Below are the code and all the weights of a small trained network. Each question names an input and a class and asks about switching units off, where a switched-off unit gives its printed mean instead of its output.

import numpy as np


def w(rows, s, z=0):
    codes = np.array(rows[::2]) - 128.0
    scale = np.full(codes.shape[1], s)
    scale[-1] = z or s
    return codes * scale


def f(y):
    return np.maximum(y, 0)


def log_softmax(a):
    a = a - a.max(-1, keepdims=True)
    return a - np.log(np.exp(a).sum(-1, keepdims=True))


def net(x, mask):
    res = np.array(x, float).reshape(1, 8) / 4 @ E
    y = f(res @ A[0][:, :-1].T + A[0][:, -1])
    res = res + np.where(mask, y, B[0][:, -1]) @ B[0][:, :-1]
    return log_softmax(res[-1] @ U[:, :-1].T + U[:, -1])


A, B = {}, {}
E = w([
[172,149,124,106,114,114,123,155,129],'x0',
[142,130,126,118,128,128,126,139,129],'x1',
[108,189,141,123,47,195,179,158,162],'x2',
[170,177,96,226,145,179,61,107,141],'x3',
[107,219,133,78,212,118,159,70,108],'x4',
[55,115,192,118,156,157,57,157,1],'x5',
[147,132,172,168,118,89,169,98,77],'x6',
[126,106,153,163,138,124,163,95,88],'x7',
],0.0091)
A[0] = w([
[127,172,122,172,70,164,53,55,107,81],'N1',
[108,236,90,97,182,136,143,144,35,62],'N2',
[90,192,239,120,65,245,177,130,160,108],'N3',
[84,168,142,119,159,179,103,197,18,29],'N4',
[48,113,198,85,101,74,150,182,72,166],'N5',
[155,83,109,151,77,142,126,180,94,3],'N6',
[86,41,110,75,155,68,142,143,141,188],'N7',
[161,170,149,120,170,99,192,45,254,72],'N8',
[100,89,155,163,74,139,119,168,108,122],'N9',
[232,173,162,160,55,15,121,70,39,178],'N10',
[146,42,136,125,230,16,54,32,133,115],'N11',
[169,99,102,105,203,87,23,149,165,207],'N12',
[152,211,107,239,157,199,37,109,87,172],'N13',
[153,168,219,133,81,212,189,128,168,161],'N14',
[81,60,77,132,139,139,222,114,155,130],'N15',
[145,191,98,24,236,165,134,11,124,32],'N16',
[157,209,191,110,199,98,192,72,123,71],'N17',
[132,75,153,198,36,89,127,129,107,78],'N18',
[34,125,141,149,124,169,94,145,59,86],'N19',
[175,105,9,158,118,82,215,85,177,60],'N20',
[133,68,80,133,106,96,86,186,116,81],'N21',
[68,100,140,104,128,69,220,165,131,41],'N22',
[157,14,86,155,52,97,78,113,168,43],'N23',
[80,133,117,53,116,64,152,236,82,128],'N24',
],0.0073,0.0037)
B[0] = w([
[179,78,72,134,101,156,189,167,136,179],'N1',
[75,91,118,199,17,84,54,124,93,189],'N2',
[169,211,187,34,26,192,149,39,101,214],'N3',
[196,40,215,193,177,69,18,185,144,205],'N4',
[155,119,109,178,228,131,185,143,186,230],'N5',
[23,123,57,123,73,59,77,146,33,157],'N6',
[148,128,65,128,181,196,181,97,150,212],'N7',
[96,61,187,177,182,45,56,178,50,220],'N8',
[37,172,135,86,154,106,89,93,96,183],'N9',
[124,229,95,130,198,163,245,132,91,213],'N10',
[229,226,234,44,110,202,131,68,116,252],'N11',
[150,213,109,108,130,231,215,85,141,220],'N12',
[157,2,114,201,162,170,250,118,177,254],'N13',
[127,183,180,107,198,167,123,82,153,202],'N14',
[155,158,108,181,130,169,145,228,195,182],'N15',
[59,50,71,144,52,71,96,73,7,207],'N16',
[81,100,28,144,74,117,83,88,54,199],'N17',
[37,201,34,117,18,109,55,91,117,189],'N18',
[159,201,186,102,186,89,107,193,160,209],'N19',
[164,167,240,140,165,73,69,187,182,221],'N20',
[92,162,116,108,44,95,112,67,58,179],'N21',
[84,18,66,119,150,117,182,152,159,181],'N22',
[108,135,132,130,31,54,87,79,76,210],'N23',
[188,92,66,233,111,139,195,140,156,198],'N24',
],0.006,0.0087)
U = w([
[63,88,79,129,40,36,3,42,54,32],'0',
[193,166,246,8,131,201,120,31,134,122],'1',
[195,90,233,199,207,12,26,235,164,93],'2',
[177,38,85,207,170,147,206,138,192,25],'3',
[159,141,139,143,155,133,125,113,135,241],'4',
[125,170,108,134,168,142,129,99,135,253],'5',
],0.0063,0.0032)

Each question gives the input, the list of numbers given to net, and the class t.
The units are the neurons (one row each of A and B). Each row of codes is followed by its name. A weight is (code - 128) times the scale printed after its matrix; where a second scale follows, it is the last column's (A, B and U).
mask holds one flag per neuron, in row order. A switched-off neuron (its flag False) gives its mean, the last column of its row in B, instead of its output. The means were averaged over made-up inputs and are rounded, as every weight is.
A unit's drop is (log p(t) with every unit on - log p(t) with that unit switched off) / (log p(t) with every unit on - log p(t) with every unit switched off).
The circuit of an input: a set's keep is (log p(t) with only the set's units on - log p(t) with every unit switched off) / (log p(t) with every unit on - log p(t) with every unit switched off). Starting from the 12 units with the biggest drops (on a tie, the unit counted first), units are removed one at a time, each time the one whose removal leaves the highest keep (on an exact tie, the one counted first), for as long as the keep stays at least 0.8.
units of the circuit, in order: the units of the circuit, biggest drop first
unit that matters most: the unit with the biggest drop
top k neurons: the k neurons with the biggest drops, biggest first
drop when u is switched off: that unit's drop, to one decimal
input [0,0,-7,6,-7,-3,2,7], class 0: top 3 neurons -> N23; N18; N6
input [-6,-1,7,3,-1,8,4,2], class 2: unit that matters most -> N4
input [5,-8,-5,-8,-1,7,1,5], class 3: units of the circuit, in order -> N24; N5
input [6,-2,4,-8,3,6,1,0], class 3: units of the circuit, in order -> N24; N5
input [-3,-2,-7,1,-8,-7,8,-4], class 0: top 2 neurons -> N23; N18
input [8,-4,4,-8,-2,5,-7,-1], class 3: top 2 neurons -> N24; N5
input [-4,-5,3,-7,2,-7,-2,8], class 2: units of the circuit, in order -> N8; N20
input [-1,-1,-4,-8,-2,5,3,7], class 3: top 2 neurons -> N5; N24
input [8,-1,0,-8,6,1,8,-1], class 3: units of the circuit, in order -> N5; N24
input [2,-8,4,4,8,6,4,6], class 0: top 3 neurons -> N2; N17; N16
input [8,-7,-5,-5,-5,6,8,8], class 4: top 2 neurons -> N10; N5
input [3,1,-8,8,-5,-2,3,-3], class 1: units of the circuit, in order -> N11; N12
input [-3,5,3,5,-8,-5,-2,0], class 0: units of the circuit, in order -> N23; N18
input [-1,3,-2,-2,-2,-7,-5,7], class 2: unit that matters most -> N20
input [-3,8,-1,-8,8,7,6,-2], class 0: top 3 neurons -> N16; N17; N2
input [-1,2,-6,8,7,-2,-2,-5], class 3: top 2 neurons -> N13; N12
input [4,8,5,-5,8,6,-8,-8], class 0: top 2 neurons -> N16; N2
input [-5,4,0,-8,8,4,-8,6], class 0: top 3 neurons -> N16; N2; N13
input [3,3,6,7,5,0,4,-3], class 3: top 2 neurons -> N13; N11
input [7,-6,0,7,-8,-7,2,-6], class 0: units of the circuit, in order -> N23
input [-1,-5,-8,1,-2,-8,-7,6], class 1: top 3 neurons -> N11; N12; N4
input [0,-6,1,4,-2,-8,-6,1], class 2: units of the circuit, in order -> N20; N8
input [4,-1,7,2,-3,8,0,8], class 2: top 4 neurons -> N4; N11; N19; N12
input [-2,-3,3,-6,-1,8,6,-2], class 2: drop when N10 is switched off -> 0.0
input [-4,0,-4,7,5,4,3,-1], class 3: drop when N23 is switched off -> 0.1
input [-1,-3,-7,1,5,4,7,5], class 1: drop when N2 is switched off -> -0.1
